Below are the code and all the weights of a small trained network. Each question names an input and a target symbol and asks about switching units off, where a switched-off unit gives its printed mean instead of its output.

import numpy as np


def w(rows, s, z=0):
    codes = np.array(rows[::2]) - 128.0
    scale = np.full(codes.shape[1], s)
    scale[-1] = z or s
    return codes * scale


def f(y):
    return y / 2 * (1 + np.tanh(0.7978845608 * (y + 0.044715 * y**3)))


def softmax(a):
    e = np.exp(a - a.max(-1, keepdims=True))
    return e / e.sum(-1, keepdims=True)


def log_softmax(a):
    a = a - a.max(-1, keepdims=True)
    return a - np.log(np.exp(a).sum(-1, keepdims=True))


def net(x, mask):
    ids = ['Φαβγδεζηθμξπστψ'.index(c) for c in x.split()]
    T = len(ids)
    res = E[ids] + P[:T]
    u = 0
    for l in range(2):
        r = res
        for j in range(2):
            rows = slice(2 * j, 2 * j + 2)
            q, k, v = (r @ M[l][rows].T for M in (Q, K, V))
            z = softmax(np.where(np.tri(T) > 0, q @ k.T / 2**0.5, -1e9)) @ v
            o = O[l][rows]
            res = res + np.where(mask[u + j], z, o[:, -1]) @ o[:, :-1]
        u += 2
        y = f(res @ A[l][:, :-1].T + A[l][:, -1])
        res = res + np.where(mask[u : u + 4], y, B[l][:, -1]) @ B[l][:, :-1]
        u += 4
    return log_softmax(res[-1] @ U[:, :-1].T + U[:, -1])


Q, K, V, O, A, B = {}, {}, {}, {}, {}, {}
E = w([
[185,53,58],'Φ',
[100,163,178],'α',
[114,149,41],'β',
[170,208,252],'γ',
[166,49,66],'δ',
[126,118,210],'ε',
[202,162,128],'ζ',
[114,122,107],'η',
[124,166,162],'θ',
[168,161,106],'μ',
[143,94,98],'ξ',
[87,141,121],'π',
[74,137,182],'σ',
[82,63,151],'τ',
[124,97,94],'ψ',
],0.015)
P = w([
[245,111,251],'0',
[12,118,122],'1',
[53,180,149],'2',
[108,173,143],'3',
[87,149,140],'4',
[96,71,92],'5',
[91,177,85],'6',
[115,140,106],'7',
[113,130,136],'8',
[199,251,111],'9',
[100,152,77],'10',
[93,171,13],'11',
[163,254,145],'12',
[199,190,45],'13',
],0.0059)
Q[0] = w([
[8,167,69],'L0H0',
[137,114,115],'L0H0',
[122,184,157],'L0H1',
[34,82,213],'L0H1',
],0.015)
K[0] = w([
[77,190,254],'L0H0',
[80,95,92],'L0H0',
[132,214,210],'L0H1',
[12,55,255],'L0H1',
],0.0092)
V[0] = w([
[200,254,41],'L0H0',
[98,159,21],'L0H0',
[74,149,214],'L0H1',
[123,52,111],'L0H1',
],0.0085)
O[0] = w([
[152,21,3,153],'L0H0',
[21,195,96,9],'L0H0',
[139,93,39,244],'L0H1',
[161,212,188,4],'L0H1',
],0.0064,0.0035)
A[0] = w([
[125,184,42,253],'L0N0',
[133,224,207,240],'L0N1',
[34,190,125,134],'L0N2',
[75,140,1,99],'L0N3',
],0.0065,0.0041)
B[0] = w([
[94,10,166,253],'L0N0',
[89,48,92,241],'L0N1',
[236,152,165,113],'L0N2',
[104,193,204,130],'L0N3',
],0.013,0.0032)
Q[1] = w([
[199,44,65],'L1H0',
[99,128,112],'L1H0',
[124,96,228],'L1H1',
[127,254,154],'L1H1',
],0.021)
K[1] = w([
[109,140,6],'L1H0',
[119,157,110],'L1H0',
[194,24,111],'L1H1',
[25,89,44],'L1H1',
],0.017)
V[1] = w([
[101,50,174],'L1H0',
[29,69,58],'L1H0',
[16,35,12],'L1H1',
[171,104,4],'L1H1',
],0.011)
O[1] = w([
[178,254,139,210],'L1H0',
[104,203,246,182],'L1H0',
[93,223,37,11],'L1H1',
[7,48,202,120],'L1H1',
],0.0086,0.011)
A[1] = w([
[159,51,69,231],'L1N0',
[69,29,128,2],'L1N1',
[59,139,47,68],'L1N2',
[43,1,206,154],'L1N3',
],0.0084,0.0035)
B[1] = w([
[72,148,136,147],'L1N0',
[190,220,140,147],'L1N1',
[223,250,89,124],'L1N2',
[128,123,72,247],'L1N3',
],0.019,0.015)
U = w([
[179,80,109,253],'Φ',
[153,94,169,78],'α',
[167,192,115,110],'β',
[254,54,95,103],'γ',
[144,87,146,94],'δ',
[235,136,187,89],'ε',
[205,148,34,31],'ζ',
[139,107,153,108],'η',
[127,81,165,187],'θ',
[96,95,23,158],'μ',
[127,74,164,108],'ξ',
[156,165,136,149],'π',
[179,151,100,234],'σ',
[235,179,100,18],'τ',
[109,105,205,203],'ψ',
],0.0095,0.0054)

Each question gives the input, a string of symbols that net reads in full, and the target symbol t.
The units are the heads (2 rows each of Q, K, V and O) and the neurons (one row each of A and B). Each row of codes is followed by its name. A weight is (code - 128) times the scale printed after its matrix; where a second scale follows, it is the last column's (O, A, B and U).
mask holds one flag per unit, layer by layer, with each layer's heads first. A switched-off unit (its flag False) gives its mean, the last column of its rows in O or B, instead of its output. The means were averaged over made-up inputs and are rounded, as every weight is.
A unit's drop is (log p(t) with every unit on - log p(t) with that unit switched off) / (log p(t) with every unit on - log p(t) with every unit switched off).
The circuit of an input: a set's keep is (log p(t) with only the set's units on - log p(t) with every unit switched off) / (log p(t) with every unit on - log p(t) with every unit switched off). Starting from all 12 units, units are removed one at a time, each time the one whose removal leaves the highest keep (on an exact tie, the one counted first), for as long as the keep stays at least 0.8.
units of the circuit, in order: the units of the circuit, biggest drop first
k most important neurons: the k neurons with the biggest drops, biggest first
top k neurons in layer l: the k neurons of layer l with the biggest drops, biggest first
which heads matter: for each layer, one digit per head in row order, 1 if its drop is at least 0.15 and else 0, layers parted by /
drop when u is switched off: that unit's drop, to one decimal
input μ ζ γ γ ε γ μ ψ σ τ, target μ: top 2 neurons in layer 1 -> L1N3, L1N2
input μ ε γ ψ β γ Φ α γ ζ, target μ: which heads matter -> 10 / 01
input γ γ ψ γ ψ, target γ: which heads matter -> 11 / 01
input μ β ζ γ σ, target μ: 2 most important neurons -> L1N3, L0N3
input μ ξ ψ Φ, target μ: 2 most important neurons -> L1N3, L0N3
input μ ε ε Φ, target μ: which heads matter -> 10 / 11
input γ μ β π γ θ γ γ Φ γ Φ α β, target γ: which heads matter -> 11 / 01
input γ μ ε μ ψ η μ σ γ ε θ, target γ: which heads matter -> 11 / 01
input μ μ γ γ ε γ ε γ γ ξ ξ α, target μ: units of the circuit, in order -> L1H1, L0H1
input μ σ μ ψ γ γ μ α ε γ σ Φ ξ, target μ: units of the circuit, in order -> L0N1, L1H1, L0H0
input ε δ μ π π ξ σ ξ γ γ π π ψ, target ε: units of the circuit, in order -> L1H1, L1H0
input μ μ γ γ ξ μ, target μ: 3 most important neurons -> L1N3, L0N3, L0N0
input μ β σ ξ, target μ: 3 most important neurons -> L0N3, L1N3, L0N2
input μ ε μ Φ π α β μ γ β ψ ψ μ ε, target μ: units of the circuit, in order -> L1H1, L0H0
input γ σ γ γ μ θ η γ γ θ μ γ μ, target γ: 2 most important neurons -> L0N0, L1N3
input μ Φ γ τ γ γ τ μ γ β ψ γ μ γ, target μ: units of the circuit, in order -> L1H1
input μ ψ θ γ π δ ε π γ σ ψ ε, target μ: 2 most important neurons -> L0N1, L1N3
input γ ψ σ γ β ζ σ γ ε, target γ: 3 most important neurons -> L1N3, L0N0, L1N0
input ε σ μ γ ψ γ ε, target ε: units of the circuit, in order -> L1H1, L0H0
input μ γ σ, target μ: units of the circuit, in order -> L1N3, L1H1
input μ ε γ ζ ψ γ ξ ξ γ, target μ: top 2 neurons in layer 0 -> L0N1, L0N3
input γ μ β β τ ξ β γ α, target γ: drop when L1N0 is switched off -> -0.1
input γ γ τ γ π ε ψ α σ γ α, target γ: drop when L0H0 is switched off -> 1.3
input γ γ Φ γ ε ε Φ β μ γ γ τ, target γ: drop when L1N1 is switched off -> 0.0
